Below are the code and all the weights of a small trained network. Each question names an input and a target symbol and asks about switching units off, where a switched-off unit gives its printed mean instead of its output.

import numpy as np


def w(rows, s, z=0):
    codes = np.array(rows[::2]) - 128.0
    scale = np.full(codes.shape[1], s)
    scale[-1] = z or s
    return codes * scale


def f(y):
    return y / 2 * (1 + np.tanh(0.7978845608 * (y + 0.044715 * y**3)))


def softmax(a):
    e = np.exp(a - a.max(-1, keepdims=True))
    return e / e.sum(-1, keepdims=True)


def log_softmax(a):
    a = a - a.max(-1, keepdims=True)
    return a - np.log(np.exp(a).sum(-1, keepdims=True))


def net(x, mask):
    ids = ['αβδεζμξφψ'.index(c) for c in x.split()]
    T = len(ids)
    res = E[ids] + P[:T]
    u = 0
    for l in range(2):
        q, k, v = (res @ M[l].T for M in (Q, K, V))
        z = softmax(np.where(np.tri(T) > 0, q @ k.T / 3**0.5, -1e9)) @ v
        res = res + np.where(mask[u], z, O[l][:, -1]) @ O[l][:, :-1]
        u += 1
        y = f(res @ A[l][:, :-1].T + A[l][:, -1])
        res = res + np.where(mask[u : u + 8], y, B[l][:, -1]) @ B[l][:, :-1]
        u += 8
    return log_softmax(res[-1] @ U[:, :-1].T + U[:, -1])


Q, K, V, O, A, B = {}, {}, {}, {}, {}, {}
E = w([
[18,113,114],'α',
[178,131,53],'β',
[67,253,176],'δ',
[240,138,191],'ε',
[146,88,136],'ζ',
[158,199,96],'μ',
[80,145,217],'ξ',
[148,180,91],'φ',
[62,210,72],'ψ',
],0.014)
P = w([
[222,55,56],'0',
[190,95,82],'1',
[203,95,129],'2',
[191,76,158],'3',
[192,66,177],'4',
[222,73,166],'5',
[182,69,181],'6',
[199,49,204],'7',
[198,47,177],'8',
[190,5,216],'9',
],0.0025)
Q[0] = w([
[110,181,254],'L0H0',
[109,101,144],'L0H0',
[172,151,37],'L0H0',
],0.013)
K[0] = w([
[180,84,198],'L0H0',
[172,173,132],'L0H0',
[11,120,58],'L0H0',
],0.013)
V[0] = w([
[2,34,133],'L0H0',
[97,252,100],'L0H0',
[227,130,59],'L0H0',
],0.0032)
O[0] = w([
[214,166,106,2],'L0H0',
[172,1,150,249],'L0H0',
[56,131,161,149],'L0H0',
],0.0063,0.0004)
A[0] = w([
[73,108,107,160],'L0N0',
[83,148,119,186],'L0N1',
[113,186,173,245],'L0N2',
[198,184,66,4],'L0N3',
[255,129,158,189],'L0N4',
[137,236,100,86],'L0N5',
[145,137,110,19],'L0N6',
[233,105,139,140],'L0N7',
],0.0085,0.0022)
B[0] = w([
[83,59,117,170],'L0N0',
[96,100,175,172],'L0N1',
[148,126,214,198],'L0N2',
[154,136,33,159],'L0N3',
[221,83,111,252],'L0N4',
[106,255,139,163],'L0N5',
[142,138,124,103],'L0N6',
[189,23,129,205],'L0N7',
],0.0067,0.0034)
Q[1] = w([
[254,146,177],'L1H0',
[44,237,216],'L1H0',
[74,56,244],'L1H0',
],0.0069)
K[1] = w([
[4,123,124],'L1H0',
[194,49,229],'L1H0',
[244,215,212],'L1H0',
],0.0047)
V[1] = w([
[25,184,215],'L1H0',
[127,254,63],'L1H0',
[200,205,184],'L1H0',
],0.0081)
O[1] = w([
[66,163,220,77],'L1H0',
[106,234,46,3],'L1H0',
[255,205,178,104],'L1H0',
],0.007,0.0019)
A[1] = w([
[10,158,100,73],'L1N0',
[81,106,102,187],'L1N1',
[169,103,26,3],'L1N2',
[106,76,107,249],'L1N3',
[161,150,114,108],'L1N4',
[194,118,137,101],'L1N5',
[87,227,81,150],'L1N6',
[213,201,166,135],'L1N7',
],0.011,0.0038)
B[1] = w([
[175,219,254,191],'L1N0',
[147,108,171,180],'L1N1',
[22,47,173,180],'L1N2',
[228,172,185,253],'L1N3',
[98,121,120,137],'L1N4',
[92,140,68,200],'L1N5',
[143,190,12,193],'L1N6',
[29,100,129,231],'L1N7',
],0.0093,0.0049)
U = w([
[233,106,112,225],'α',
[98,110,124,3],'β',
[2,108,178,112],'δ',
[40,26,99,41],'ε',
[207,229,94,52],'ζ',
[22,192,137,31],'μ',
[177,188,200,111],'ξ',
[98,158,46,195],'φ',
[120,153,70,197],'ψ',
],0.0074,0.005)

Each question gives the input, a string of symbols that net reads in full, and the target symbol t.
The units are the heads (3 rows each of Q, K, V and O) and the neurons (one row each of A and B). Each row of codes is followed by its name. A weight is (code - 128) times the scale printed after its matrix; where a second scale follows, it is the last column's (O, A, B and U).
mask holds one flag per unit, layer by layer, with each layer's heads first. A switched-off unit (its flag False) gives its mean, the last column of its rows in O or B, instead of its output. The means were averaged over made-up inputs and are rounded, as every weight is.
A unit's drop is (log p(t) with every unit on - log p(t) with that unit switched off) / (log p(t) with every unit on - log p(t) with every unit switched off).
most important unit: the unit with the biggest drop
top k neurons: the k neurons with the biggest drops, biggest first
top k neurons in layer l: the k neurons of layer l with the biggest drops, biggest first
drop when u is switched off: that unit's drop, to one decimal
input α β ξ δ, target μ: top 3 neurons in layer 1	(L1N7; L1N6; L1N3)
input δ ζ μ ψ μ α, target ξ: most important unit	L1N0
input δ ζ ζ α ζ β, target ε: top 2 neurons	(L1N2; L0N3)
input ζ δ μ μ α ψ φ ε δ, target δ: top 4 neurons	(L1N7; L0N2; L1N3; L1N6)
input φ ξ α α ψ, target ζ: top 2 neurons	(L1N6; L1N0)
input μ μ ε, target ε: top 2 neurons in layer 1	(L1N7; L1N3)
input α μ α, target φ: top 3 neurons in layer 1	(L1N6; L1N2; L1N3)
input α α μ α μ α, target φ: top 3 neurons in layer 0	(L0N5; L0N4; L0N3)
input ζ ζ α α α δ, target μ: top 3 neurons in layer 1	(L1N7; L1N3; L1N6)
input ξ ξ ξ α, target ξ: top 2 neurons in layer 0	(L0N4; L0N7)
input ψ β δ ε, target δ: top 3 neurons in layer 1	(L1N7; L1N3; L1N6)
input ε ε β ε ε μ β ε, target ε: drop when L1N7 is switched off	0.5
input μ φ μ ε β ζ α, target α: drop when L1H0 is switched off	1.1
input μ ζ μ ζ μ μ ε ζ ζ α, target α: drop when L0N4 is switched off	0.2
input α μ ζ α ζ ζ μ ψ ζ β, target ε: drop when L0N2 is switched off	0.1
input φ φ β β μ, target φ: top neuron in layer 1	(L1N6)
